Here is a tiny trained network, its code and every weight. The questions are about switching its units off for an input and a class, where a switched-off unit gives its printed mean instead of its output.

import numpy as np


def w(rows, s, z=0):
    codes = np.array(rows[::2]) - 128.0
    scale = np.full(codes.shape[1], s)
    scale[-1] = z or s
    return codes * scale


def f(y):
    return np.maximum(y, 0)


def log_softmax(a):
    a = a - a.max(-1, keepdims=True)
    return a - np.log(np.exp(a).sum(-1, keepdims=True))


def net(x, mask):
    res = np.array(x, float).reshape(1, 5) / 4 @ E
    y = f(res @ A[0][:, :-1].T + A[0][:, -1])
    res = res + np.where(mask, y, B[0][:, -1]) @ B[0][:, :-1]
    return log_softmax(res[-1] @ U[:, :-1].T + U[:, -1])


A, B = {}, {}
E = w([
[109,63,180,128,250,144,77,211,66,104],'x0',
[49,150,100,214,98,207,186,113,109,165],'x1',
[181,184,208,152,107,187,124,24,203,61],'x2',
[102,118,93,73,106,52,82,134,123,35],'x3',
[216,1,175,137,92,174,206,143,134,104],'x4',
],0.0081)
A[0] = w([
[172,66,197,60,183,106,51,173,98,116,149],'neuron 0',
[148,155,174,207,151,227,194,120,86,141,208],'neuron 1',
[170,45,169,91,35,156,177,91,137,74,237],'neuron 2',
[120,77,48,144,120,131,184,173,102,189,119],'neuron 3',
[128,251,99,92,63,125,135,63,183,146,174],'neuron 4',
[104,79,165,52,192,90,103,220,111,86,144],'neuron 5',
[120,47,96,116,114,95,152,251,80,165,149],'neuron 6',
[168,52,203,122,101,218,222,81,191,72,144],'neuron 7',
[103,142,200,176,165,239,190,156,75,178,200],'neuron 8',
[122,86,50,131,97,148,205,158,61,187,166],'neuron 9',
[99,205,76,96,103,37,103,87,162,96,182],'neuron 10',
[209,104,134,178,63,194,180,26,191,84,152],'neuron 11',
[88,209,81,177,168,116,125,127,79,175,253],'neuron 12',
[175,20,179,2,195,115,104,174,113,110,148],'neuron 13',
[100,37,85,88,144,141,164,214,70,167,158],'neuron 14',
[134,151,80,53,133,74,85,159,148,59,186],'neuron 15',
[107,73,162,40,175,83,72,188,86,77,153],'neuron 16',
[120,141,169,188,139,216,190,93,121,196,197],'neuron 17',
],0.0077,0.004)
B[0] = w([
[182,159,113,240,227,71,192,233,220,71,237],'neuron 0',
[102,90,160,143,146,230,102,169,195,179,230],'neuron 1',
[195,46,25,202,88,150,149,69,175,104,228],'neuron 2',
[135,103,142,80,59,149,198,123,64,202,192],'neuron 3',
[40,213,71,59,31,63,42,84,232,165,226],'neuron 4',
[200,167,84,173,234,75,133,203,69,17,236],'neuron 5',
[174,52,97,46,129,57,216,108,42,160,227],'neuron 6',
[169,30,133,238,87,242,85,25,164,89,246],'neuron 7',
[99,67,180,140,231,204,119,160,195,203,234],'neuron 8',
[144,68,147,83,39,94,203,93,64,208,205],'neuron 9',
[85,235,24,68,74,64,64,125,105,129,214],'neuron 10',
[98,68,94,160,47,174,68,70,222,72,246],'neuron 11',
[65,126,192,43,151,113,114,152,105,187,217],'neuron 12',
[255,157,71,194,169,28,191,205,197,65,254],'neuron 13',
[171,30,108,107,148,83,203,172,49,175,226],'neuron 14',
[94,199,57,115,152,50,145,149,94,81,209],'neuron 15',
[162,227,26,192,208,61,144,223,60,37,239],'neuron 16',
[66,90,218,113,132,176,104,157,213,169,228],'neuron 17',
],0.0068,0.011)
U = w([
[50,101,237,118,208,249,118,185,179,232,59],'0',
[67,239,94,49,38,99,82,71,181,170,228],'1',
[59,176,97,118,193,131,94,158,22,53,108],'2',
[179,30,130,207,74,254,131,27,190,88,53],'3',
[243,149,110,189,207,101,196,212,155,67,3],'4',
[164,31,120,65,102,128,221,134,20,224,135],'5',
],0.0077,0.0023)

Each question gives the input, the list of numbers given to net, and the class t.
The units are the neurons (one row each of A and B). Each row of codes is followed by its name. A weight is (code - 128) times the scale printed after its matrix; where a second scale follows, it is the last column's (A, B and U).
mask holds one flag per neuron, in row order. A switched-off neuron (its flag False) gives its mean, the last column of its row in B, instead of its output. The means were averaged over made-up inputs and are rounded, as every weight is.
A unit's drop is (log p(t) with every unit on - log p(t) with that unit switched off) / (log p(t) with every unit on - log p(t) with every unit switched off).
most important unit: the unit with the biggest drop
k most important neurons: the k neurons with the biggest drops, biggest first
drop when u is switched off: that unit's drop, to one decimal
input [8,4,-3,-7,5], class 0: most important unit => neuron 8
input [-2,-8,2,-1,7], class 3: 3 most important neurons => neuron 7; neuron 11; neuron 2
input [3,0,-8,-2,4], class 5: 2 most important neurons => neuron 6; neuron 9
input [-4,-8,7,-5,-2], class 1: 2 most important neurons => neuron 4; neuron 10
input [7,4,-3,-5,5], class 5: 2 most important neurons => neuron 6; neuron 14
input [-4,5,-3,8,7], class 3: 3 most important neurons => neuron 2; neuron 7; neuron 12
input [-5,-8,-8,-1,-8], class 1: 2 most important neurons => neuron 10; neuron 4
input [-4,8,-6,-7,5], class 0: 2 most important neurons => neuron 17; neuron 8
input [-2,-1,0,-8,4], class 3: drop when neuron 4 is switched off => 0.0
input [4,0,2,0,-8], class 2: drop when neuron 11 is switched off => 0.1
input [-2,-4,-8,-1,-1], class 5: drop when neuron 6 is switched off => 0.3
input [-3,-8,-1,5,-6], class 2: drop when neuron 11 is switched off => 0.2
